Here is a tiny trained network, its code and every weight. The questions are about switching its units off for an input and a class, where a switched-off unit gives its printed mean instead of its output.

import numpy as np


def w(rows, s, z=0):
    codes = np.array(rows[::2]) - 128.0
    scale = np.full(codes.shape[1], s)
    scale[-1] = z or s
    return codes * scale


def norm(h):
    return h / np.sqrt((h * h).mean(-1, keepdims=True) + 1e-5)


def f(y):
    return np.maximum(y, 0)


def log_softmax(a):
    a = a - a.max(-1, keepdims=True)
    return a - np.log(np.exp(a).sum(-1, keepdims=True))


def net(x, mask):
    res = np.array(x, float).reshape(1, 3) / 4 @ E
    u = 0
    for l in range(2):
        y = f(norm(res) @ A[l][:, :-1].T + A[l][:, -1])
        res = res + np.where(mask[u : u + 7], y, B[l][:, -1]) @ B[l][:, :-1]
        u += 7
    return log_softmax(norm(res)[-1] @ U[:, :-1].T + U[:, -1])


A, B = {}, {}
E = w([
[1,98,205,95,135,103,163,118,86,116,149],'x0',
[122,106,65,109,199,103,135,65,84,149,166],'x1',
[136,67,177,204,124,159,134,113,108,90,103],'x2',
],0.0092)
A[0] = w([
[198,62,114,216,197,57,115,43,153,143,161,28],'L0N1',
[178,108,81,159,162,234,74,107,113,53,66,110],'L0N2',
[80,87,179,161,203,153,178,117,160,115,98,4],'L0N3',
[149,166,36,77,114,79,54,162,244,121,180,234],'L0N4',
[50,180,81,49,72,82,155,156,146,148,151,125],'L0N5',
[144,120,53,153,166,161,124,58,136,234,96,117],'L0N6',
[68,120,137,151,108,171,254,194,162,126,166,91],'L0N7',
],0.0075,0.0034)
B[0] = w([
[165,131,124,240,134,71,158,106,111,2,211,207],'L0N1',
[110,101,164,134,167,107,225,74,165,184,88,223],'L0N2',
[183,149,127,77,165,138,52,165,46,166,142,176],'L0N3',
[91,100,207,162,90,185,39,131,68,111,104,254],'L0N4',
[167,165,98,146,137,90,225,144,148,122,176,218],'L0N5',
[81,109,114,92,171,72,174,195,106,114,199,210],'L0N6',
[142,176,129,186,65,167,68,183,182,123,107,183],'L0N7',
],0.0099,0.0082)
A[1] = w([
[164,211,22,9,245,86,204,71,140,120,165,71],'L1N1',
[113,136,175,176,155,62,224,127,190,151,125,225],'L1N2',
[118,119,172,155,161,152,171,122,140,64,109,44],'L1N3',
[87,144,75,55,142,88,121,109,3,89,182,78],'L1N4',
[108,192,109,19,81,71,139,148,207,78,140,69],'L1N5',
[153,147,140,105,90,181,255,173,221,210,151,85],'L1N6',
[113,27,81,101,156,124,58,80,65,131,231,3],'L1N7',
],0.0083,0.0036)
B[1] = w([
[112,22,159,201,11,175,108,137,184,174,108,200],'L1N1',
[150,139,58,68,71,185,125,116,125,186,148,255],'L1N2',
[46,128,139,85,143,74,71,171,189,103,83,172],'L1N3',
[171,126,135,108,145,146,99,68,216,129,17,232],'L1N4',
[178,145,149,156,167,97,169,162,95,99,214,158],'L1N5',
[142,139,58,40,202,131,158,87,138,126,140,186],'L1N6',
[77,238,110,76,205,60,115,138,62,134,52,201],'L1N7',
],0.011,0.0091)
U = w([
[105,116,247,164,68,167,49,166,85,119,120,254],'0',
[144,75,77,87,65,162,165,57,220,186,47,162],'1',
[86,174,144,110,195,55,63,74,93,98,12,70],'2',
[121,40,82,194,149,66,221,85,114,88,194,44],'3',
[156,188,110,94,97,137,211,146,136,108,228,41],'4',
],0.016,0.0023)

Each question gives the input, the list of numbers given to net, and the class t.
The units are the neurons (one row each of A and B). Each row of codes is followed by its name. A weight is (code - 128) times the scale printed after its matrix; where a second scale follows, it is the last column's (A, B and U).
mask holds one flag per neuron, layer by layer. A switched-off neuron (its flag False) gives its mean, the last column of its row in B, instead of its output. The means were averaged over made-up inputs and are rounded, as every weight is.
A unit's drop is (log p(t) with every unit on - log p(t) with that unit switched off) / (log p(t) with every unit on - log p(t) with every unit switched off).
The circuit of an input: a set's keep is (log p(t) with only the set's units on - log p(t) with every unit switched off) / (log p(t) with every unit on - log p(t) with every unit switched off). Starting from the 12 units with the biggest drops (on a tie, the unit counted first), units are removed one at a time, each time the one whose removal leaves the highest keep (on an exact tie, the one counted first), for as long as the keep stays at least 0.8.
units of the circuit, in order: the units of the circuit, biggest drop first
k most important neurons: the k neurons with the biggest drops, biggest first
k most important neurons of layer l: the k neurons of layer l with the biggest drops, biggest first
drop of u: that unit's drop, to one decimal
input [-8,-2,-1], class 0: most important neuron of layer 0	(L0N4)
input [0,-8,7], class 1: 2 most important neurons	(L0N4 L0N1)
input [8,1,-1], class 1: 2 most important neurons	(L0N4 L1N4)
input [8,0,-3], class 4: 3 most important neurons	(L0N7 L1N5 L0N2)
input [-5,3,2], class 3: 2 most important neurons of layer 0	(L0N1 L0N2)
input [-4,1,1], class 3: 4 most important neurons	(L0N2 L0N1 L1N4 L0N6)
input [-2,1,0], class 2: 4 most important neurons of layer 0	(L0N4 L0N5 L0N6 L0N7)
input [-8,-4,0], class 0: 4 most important neurons	(L0N4 L0N5 L1N4 L1N2)
input [2,8,-8], class 1: 2 most important neurons of layer 1	(L1N1 L1N4)
input [3,-6,0], class 4: units of the circuit, in order	(L0N4 L1N4)
input [-8,2,6], class 3: 2 most important neurons	(L0N1 L1N4)
input [3,0,3], class 0: 2 most important neurons of layer 0	(L0N7 L0N6)
input [5,2,-7], class 1: 3 most important neurons	(L0N5 L1N1 L1N4)
input [1,3,6], class 2: units of the circuit, in order	(L0N3)
input [1,-5,0], class 4: 4 most important neurons	(L0N4 L1N4 L0N2 L1N1)
input [0,-5,0], class 0: 3 most important neurons of layer 0	(L0N2 L0N5 L0N6)
input [-7,5,2], class 3: 2 most important neurons of layer 0	(L0N1 L0N2)
input [5,-8,0], class 4: 2 most important neurons	(L0N4 L1N6)
input [-7,8,-7], class 2: 2 most important neurons	(L0N4 L1N7)
input [-1,-1,-1], class 0: units of the circuit, in order	(L0N4)
input [3,6,-4], class 1: drop of L0N5	0.0
input [-8,5,-3], class 2: drop of L0N4	2.7
input [-2,7,1], class 3: drop of L0N4	0.1
input [0,-6,4], class 1: drop of L0N4	4.0
